After every row comes one of two labels: whether the row has a hidden trait. Each part has its own trait and labels.
[  2.1 -23.3   2.2  -8.1 -15.2 -22.1 -10.3 -34.5   5.1   5.3 -18.4   6.6
  -6.9 -11.4  12.9  29.7  24.1   2.1   4.4 -19.8   5.1  21.5 -28.5  28.1
 -30.8 -21.2   8.3  12.3   6.8   3.9  47.5 -10.6  -5.6  32.6  13.0  17.4
   5.4  -6.6 -18.4 -16.3  16.9 -10.4  -0.3]  (5)
[  1.2 -26.7 -10.5  -1.8 -11.1 -17.7 -12.7 -40.1   8.3   7.9 -12.6   4.0
 -17.8 -21.5   2.1  53.2   3.1   6.7   7.3  -8.2  14.9  31.8   6.8  16.2
 -36.8 -18.7  53.9  10.4  13.8   7.0  33.5 -19.5  -5.4  14.5  13.4   1.3
  13.8  -0.7 -32.3 -10.7  11.4  -8.4  -6.2]  (11)
[ -0.8 -20.3  -8.6  -3.7  -6.2   3.3 -18.9 -54.7  19.0   4.9 -21.0  -2.5
  -1.5  -6.4  -2.1  20.3  -0.8   3.7  -0.9  -4.6  -3.2  20.6 -26.5  19.6
 -26.6  -7.0  -5.3   7.4  -1.1   2.9   7.4   3.5  -1.0  26.3  16.6  -5.5
  13.2 -14.4 -22.3 -21.1  14.0   2.1   1.3]  (5)
[ -5.6  15.7  -5.4  -4.1  -4.8   4.2   5.0  13.0 -10.5 -10.0  15.4 -21.6
  16.8  26.2  25.4 -93.9 -15.2 -11.4   1.4   5.3 -11.3 -26.6 -15.3  -4.9
  36.3  11.3 -99.9 -11.6  10.5 -12.8 -69.9  40.7   9.4 -22.6   8.7  -5.9
  -9.8  11.5  39.5   8.4  -8.2   2.1  23.2]  (5)
[ 19.1  21.1  13.0 -10.5 -16.9 -37.8  -2.1  -1.9 -28.7  -4.8  18.1 -35.7
 -19.8 -18.0   9.8  21.9  28.2   2.0  17.9   3.9 -10.4   9.2  12.2  10.8
   2.3  12.2  36.2  -8.4 -21.3 -14.6  42.1 -19.8  -2.4 -50.3 -18.0 -22.5
  -8.1   8.2  -9.2  31.9  -8.6   4.2   5.3]  (11)
[  8.2  20.0  10.6 -16.6  -9.8 -32.6  -2.9 -27.4 -20.6  -9.5  16.3 -37.1
  -2.3  -0.2  22.0 -26.9  38.2  -1.6  17.7  10.3 -35.3  -9.5 -23.5  14.5
  23.4   8.3 -36.8 -15.9 -25.9 -29.7  -1.8   7.7   3.8 -43.3 -10.9 -22.0
 -11.9   7.3  11.8  23.6  -1.3  14.8  12.8]  (11)
[ 20.0  30.5  -4.2   0.2 -10.9  -0.5 -17.9  -5.7 -17.1   7.8   8.2 -40.8
 -12.3 -10.8  -6.8  16.2 -12.7   0.6  12.1  21.4   1.6  13.4  21.7   9.9
  10.2  12.6  44.6  -4.0 -25.3  -5.2  30.7 -31.8  -2.9 -44.6  -7.4 -36.1
  -0.3   7.3 -22.3  21.5  -6.7   4.8  -6.5]  (11)
[ 10.8  14.3 -12.9   7.6   4.4  -5.5 -15.9 -46.8   2.4  15.4  -2.1 -24.4
   3.2  17.7   8.1   7.4 -27.5   6.6  12.4  28.8 -17.5 -11.5 -35.3  15.5
  14.1  -9.4 -67.5   3.7 -19.1 -24.0 -14.2 -26.9   5.5  -4.4   1.4 -25.6
  11.0 -10.0  -7.5 -12.0  14.6  18.1   5.3]  (5)
[  5.1  -8.9 -16.9   2.9  -7.1  11.6 -11.9 -47.7  14.7  12.9 -15.1  -0.3
  -8.4 -13.8 -11.5  59.1 -27.0   4.6   2.4   3.4  14.2  23.0   5.7  13.0
 -18.6 -18.7  38.1  12.7  -4.3   8.0  32.0 -22.5  -4.9  15.0  16.3 -19.8
  15.2  -3.8 -34.4 -11.4  13.9  -4.6  -9.7]  (11)
